Here is a tiny trained network, its code and every weight. The questions are about switching its units off for an input and a class, where a switched-off unit gives its printed mean instead of its output.

import numpy as np


def w(rows, s, z=0):
    codes = np.array(rows[::2]) - 128.0
    scale = np.full(codes.shape[1], s)
    scale[-1] = z or s
    return codes * scale


def norm(h):
    return h / np.sqrt((h * h).mean(-1, keepdims=True) + 1e-5)


def f(y):
    return np.maximum(y, 0)


def log_softmax(a):
    a = a - a.max(-1, keepdims=True)
    return a - np.log(np.exp(a).sum(-1, keepdims=True))


def net(x, mask):
    res = np.array(x, float).reshape(1, 6) / 4 @ E
    u = 0
    for l in range(2):
        y = f(norm(res) @ A[l][:, :-1].T + A[l][:, -1])
        res = res + np.where(mask[u : u + 8], y, B[l][:, -1]) @ B[l][:, :-1]
        u += 8
    return log_softmax(norm(res)[-1] @ U[:, :-1].T + U[:, -1])


A, B = {}, {}
E = w([
[178,207,135,108,15,225,114,68,188,179],'x0',
[146,138,104,53,214,135,157,47,100,80],'x1',
[205,75,235,226,23,123,191,113,97,40],'x2',
[220,95,152,100,178,233,120,206,73,210],'x3',
[90,84,247,142,79,142,196,153,79,111],'x4',
[198,109,250,168,165,2,116,10,193,139],'x5',
],0.0071)
A[0] = w([
[165,135,151,132,68,147,94,143,161,171,4],'L0N0',
[85,142,127,139,65,40,106,93,161,129,229],'L0N1',
[76,116,231,98,157,137,146,145,138,138,202],'L0N2',
[104,115,99,135,202,3,106,120,152,109,249],'L0N3',
[106,138,43,115,171,167,91,139,149,191,133],'L0N4',
[103,104,174,146,111,127,136,243,103,143,90],'L0N5',
[156,143,223,164,86,120,106,105,155,173,25],'L0N6',
[107,137,108,168,52,103,114,167,142,93,139],'L0N7',
],0.016,0.0025)
B[0] = w([
[194,104,174,157,102,102,98,50,84,147,175],'L0N0',
[46,130,225,160,199,136,174,142,146,141,212],'L0N1',
[130,131,136,154,84,124,156,51,27,140,187],'L0N2',
[126,201,66,222,96,33,121,61,109,209,246],'L0N3',
[251,165,123,58,204,142,114,185,116,157,242],'L0N4',
[68,161,146,222,174,156,58,175,152,54,204],'L0N5',
[195,89,128,11,69,126,155,105,146,164,199],'L0N6',
[196,51,143,102,162,115,190,126,102,70,192],'L0N7',
],0.012,0.014)
A[1] = w([
[26,83,194,102,120,174,136,154,196,90,35],'L1N0',
[104,124,145,196,130,149,140,170,137,80,114],'L1N1',
[126,166,50,98,124,145,91,184,164,101,3],'L1N2',
[180,128,220,166,61,131,124,157,173,169,142],'L1N3',
[100,119,130,175,116,77,133,92,212,130,72],'L1N4',
[116,142,129,75,169,72,166,82,167,137,71],'L1N5',
[146,45,158,91,76,119,162,95,159,101,48],'L1N6',
[5,166,124,173,81,125,82,135,129,150,142],'L1N7',
],0.019,0.0025)
B[1] = w([
[101,203,152,143,67,250,82,137,126,120,164],'L1N0',
[129,95,128,147,182,158,170,126,85,102,214],'L1N1',
[105,54,123,59,127,85,94,161,184,106,197],'L1N2',
[87,150,54,113,136,123,186,111,114,184,254],'L1N3',
[111,106,118,111,187,83,52,164,118,94,219],'L1N4',
[127,179,82,152,126,219,125,132,97,158,240],'L1N5',
[189,98,155,99,53,131,134,129,131,93,234],'L1N6',
[88,104,181,138,86,83,136,97,189,101,197],'L1N7',
],0.022,0.0092)
U = w([
[95,122,199,167,101,245,143,168,132,31,117],'0',
[179,97,106,21,172,143,56,241,205,110,165],'1',
[176,131,116,130,87,131,122,132,191,87,2],'2',
[171,79,146,100,8,126,218,74,123,146,156],'3',
[172,201,53,102,162,140,120,116,127,229,224],'4',
[109,63,132,188,204,135,155,175,100,59,147],'5',
[44,173,155,218,133,38,93,82,167,143,148],'6',
],0.013,0.0038)

Each question gives the input, the list of numbers given to net, and the class t.
The units are the neurons (one row each of A and B). Each row of codes is followed by its name. A weight is (code - 128) times the scale printed after its matrix; where a second scale follows, it is the last column's (A, B and U).
mask holds one flag per neuron, layer by layer. A switched-off neuron (its flag False) gives its mean, the last column of its row in B, instead of its output. The means were averaged over made-up inputs and are rounded, as every weight is.
A unit's drop is (log p(t) with every unit on - log p(t) with that unit switched off) / (log p(t) with every unit on - log p(t) with every unit switched off).
The circuit of an input: a set's keep is (log p(t) with only the set's units on - log p(t) with every unit switched off) / (log p(t) with every unit on - log p(t) with every unit switched off). Starting from the 12 units with the biggest drops (on a tie, the unit counted first), units are removed one at a time, each time the one whose removal leaves the highest keep (on an exact tie, the one counted first), for as long as the keep stays at least 0.8.
units of the circuit, in order: the units of the circuit, biggest drop first
unit that matters most: the unit with the biggest drop
top k neurons: the k neurons with the biggest drops, biggest first
top k neurons in layer l: the k neurons of layer l with the biggest drops, biggest first
input [-3,-8,-3,-8,-2,-4], class 5: units of the circuit, in order => L0N7
input [-7,-8,4,-3,0,-7], class 0: top 3 neurons => L1N0, L0N3, L0N4
input [-6,-7,8,-6,8,-4], class 0: units of the circuit, in order => L1N0, L0N3
input [-3,1,3,4,1,5], class 3: top 2 neurons => L0N6, L0N4
input [-4,-7,-1,0,-2,-6], class 5: top 2 neurons => L0N5, L1N1
input [-1,8,-5,-8,-4,4], class 6: top 2 neurons => L0N3, L1N7
input [8,6,-3,-7,-1,0], class 0: top 3 neurons => L0N1, L0N3, L0N0
input [-4,8,1,2,7,-8], class 0: top 3 neurons => L0N4, L0N3, L1N0
input [-3,4,6,2,0,8], class 4: top 3 neurons in layer 0 => L0N3, L0N7, L0N0
input [-3,-7,3,1,6,-3], class 0: top 4 neurons => L0N5, L0N3, L1N0, L0N4
input [-8,1,4,8,4,-7], class 0: top 2 neurons in layer 0 => L0N5, L0N3
input [0,-5,-8,-2,-4,7], class 6: top 2 neurons => L0N3, L0N1
input [7,6,2,8,5,-8], class 1: top 4 neurons in layer 0 => L0N3, L0N1, L0N2, L0N7
input [-3,1,-8,1,3,-2], class 1: units of the circuit, in order => L1N3
input [-5,5,6,-3,1,-1], class 6: units of the circuit, in order => L0N3, L0N4
input [-2,-7,-7,-2,7,-8], class 5: top 4 neurons => L0N5, L1N1, L0N6, L0N4
input [2,-8,3,-4,6,-3], class 0: top 4 neurons => L0N5, L1N0, L0N3, L0N1
input [6,4,3,3,0,-2], class 3: top 2 neurons in layer 0 => L0N3, L0N4
input [8,7,4,-8,-6,1], class 0: top 2 neurons => L0N3, L0N4
input [5,6,3,-8,1,-8], class 0: unit that matters most => L0N3
input [-8,-6,1,7,-7,-5], class 1: top 2 neurons => L0N4, L1N2
input [5,-6,-1,4,-6,5], class 3: top 2 neurons in layer 1 => L1N6, L1N4
input [7,-3,0,-3,2,-6], class 3: top 2 neurons in layer 0 => L0N7, L0N3
input [1,0,1,0,-6,6], class 6: top 4 neurons => L0N3, L0N4, L0N7, L0N1
input [2,-2,6,-6,-8,7], class 4: top 3 neurons => L0N6, L1N5, L0N5
input [-2,-8,4,-7,-3,-2], class 5: top 3 neurons in layer 1 => L1N1, L1N4, L1N7
input [0,4,-2,2,6,-4], class 0: top neuron => L0N3
input [-4,-5,1,3,-4,6], class 6: top 3 neurons in layer 0 => L0N3, L0N4, L0N7
input [3,5,-1,3,2,-2], class 1: top 2 neurons in layer 0 => L0N3, L0N1
input [-3,4,7,1,-4,5], class 4: top 2 neurons in layer 0 => L0N5, L0N6
